Here is a tiny trained network, its code and every weight. The questions are about switching its units off for an input and a class, where a switched-off unit gives its printed mean instead of its output.

import numpy as np


def w(rows, s, z=0):
    codes = np.array(rows[::2]) - 128.0
    scale = np.full(codes.shape[1], s)
    scale[-1] = z or s
    return codes * scale


def f(y):
    return np.maximum(y, 0)


def log_softmax(a):
    a = a - a.max(-1, keepdims=True)
    return a - np.log(np.exp(a).sum(-1, keepdims=True))


def net(x, mask):
    res = np.array(x, float).reshape(1, 8) / 4 @ E
    y = f(res @ A[0][:, :-1].T + A[0][:, -1])
    res = res + np.where(mask, y, B[0][:, -1]) @ B[0][:, :-1]
    return log_softmax(res[-1] @ U[:, :-1].T + U[:, -1])


A, B = {}, {}
E = w([
[129,128,127,129,132,128,126,128],'x0',
[203,121,64,149,130,83,1,206],'x1',
[130,128,127,128,130,128,128,129],'x2',
[213,90,79,186,131,31,168,32],'x3',
[240,132,207,73,132,121,199,201],'x4',
[182,158,185,75,134,182,57,32],'x5',
[180,113,23,144,114,244,166,126],'x6',
[128,126,128,129,127,128,127,130],'x7',
],0.0056)
A[0] = w([
[181,119,47,142,126,239,167,138,46],'N0',
[102,130,106,147,134,86,170,177,64],'N1',
[195,144,211,93,127,190,40,21,30],'N2',
[176,116,88,137,130,106,41,177,49],'N3',
[242,129,215,90,130,131,206,218,12],'N4',
[74,143,174,127,125,64,105,123,43],'N5',
[58,145,179,85,130,233,72,236,15],'N6',
[87,110,88,149,121,87,191,193,57],'N7',
[99,138,139,119,129,140,181,94,54],'N8',
[111,119,200,119,124,62,114,130,54],'N9',
[219,116,81,152,136,20,172,28,3],'N10',
[4,126,56,151,126,132,57,59,9],'N11',
[107,132,154,122,122,145,183,94,69],'N12',
[190,135,97,128,122,94,33,188,49],'N13',
[84,127,99,148,129,92,183,200,60],'N14',
[96,126,210,133,127,38,90,137,48],'N15',
[70,120,180,119,125,161,241,62,54],'N16',
[105,129,150,125,126,143,180,93,52],'N17',
[162,124,79,137,126,202,156,131,31],'N18',
],0.014,0.0031)
B[0] = w([
[123,132,157,24,128,118,137,58,218],'N0',
[125,125,75,106,128,129,136,165,172],'N1',
[123,126,4,89,127,121,159,214,246],'N2',
[132,128,181,127,124,134,59,177,202],'N3',
[121,128,64,222,129,129,67,31,238],'N4',
[134,125,143,70,128,140,150,81,185],'N5',
[137,124,192,196,127,122,249,148,252],'N6',
[135,133,55,103,128,135,144,184,191],'N7',
[132,126,154,124,123,127,92,156,169],'N8',
[128,125,153,73,132,128,129,77,186],'N9',
[125,129,192,196,127,137,244,145,224],'N10',
[138,129,75,218,131,125,82,45,226],'N11',
[129,131,155,133,138,125,88,157,175],'N12',
[115,129,186,121,130,129,47,183,211],'N13',
[129,129,64,98,128,125,143,185,188],'N14',
[126,132,146,46,125,134,134,67,206],'N15',
[130,126,193,129,125,126,47,186,231],'N16',
[128,131,153,129,125,130,92,157,169],'N17',
[121,126,147,63,133,126,131,81,181],'N18',
],0.029,0.011)
U = w([
[120,130,209,137,120,131,29,201,183],'0',
[135,126,187,196,122,131,250,139,2],'1',
[127,132,59,217,130,124,74,35,208],'2',
[111,132,150,2,128,128,149,47,99],'3',
[121,131,11,89,121,122,156,216,152],'4',
],0.0061,0.00054)

Each question gives the input, the list of numbers given to net, and the class t.
The units are the neurons (one row each of A and B). Each row of codes is followed by its name. A weight is (code - 128) times the scale printed after its matrix; where a second scale follows, it is the last column's (A, B and U).
mask holds one flag per neuron, in row order. A switched-off neuron (its flag False) gives its mean, the last column of its row in B, instead of its output. The means were averaged over made-up inputs and are rounded, as every weight is.
A unit's drop is (log p(t) with every unit on - log p(t) with that unit switched off) / (log p(t) with every unit on - log p(t) with every unit switched off).
The circuit of an input: a set's keep is (log p(t) with only the set's units on - log p(t) with every unit switched off) / (log p(t) with every unit on - log p(t) with every unit switched off). Starting from the 12 units with the biggest drops (on a tie, the unit counted first), units are removed one at a time, each time the one whose removal leaves the highest keep (on an exact tie, the one counted first), for as long as the keep stays at least 0.8.
circuit, biggest first: the units of the circuit, biggest drop first
k most important neurons: the k neurons with the biggest drops, biggest first
drop of u: that unit's drop, to one decimal
input [-7,-5,-8,1,4,-3,7,1], class 3: 4 most important neurons -> (N0 N18 N13 N3)
input [5,5,-7,-6,6,6,-2,-2], class 1: 3 most important neurons -> (N6 N11 N16)
input [-7,2,5,-1,-3,4,2,5], class 4: 3 most important neurons -> (N4 N2 N16)
input [5,-4,1,-5,5,-6,0,1], class 4: 2 most important neurons -> (N14 N10)
input [-3,2,8,-6,5,6,3,4], class 1: circuit, biggest first -> (N6)
input [-8,1,-2,5,-5,5,3,1], class 1: 2 most important neurons -> (N10 N4)
input [-3,7,5,7,-7,1,0,8], class 0: 2 most important neurons -> (N13 N3)
input [8,4,0,2,-6,6,-4,4], class 2: 3 most important neurons -> (N11 N7 N14)
input [-8,-2,-3,0,0,-8,-8,-1], class 3: 2 most important neurons -> (N15 N2)
input [6,3,-3,-7,-7,-7,5,7], class 1: 3 most important neurons -> (N6 N4 N2)
input [-8,-6,8,1,-2,-3,8,6], class 3: 2 most important neurons -> (N0 N18)
input [7,-7,-5,-1,7,8,4,4], class 4: 3 most important neurons -> (N2 N11 N13)
input [5,-6,-3,-5,6,-5,1,-3], class 0: 2 most important neurons -> (N16 N11)
input [6,4,3,6,8,-7,5,-4], class 2: circuit, biggest first -> (N4)
input [0,-5,7,1,5,-8,-3,-4], class 4: drop of N14 -> 0.4
input [7,2,-8,1,7,7,-7,8], class 2: drop of N7 -> 0.1
input [1,-2,0,-7,-2,7,-1,3], class 1: drop of N14 -> 0.2
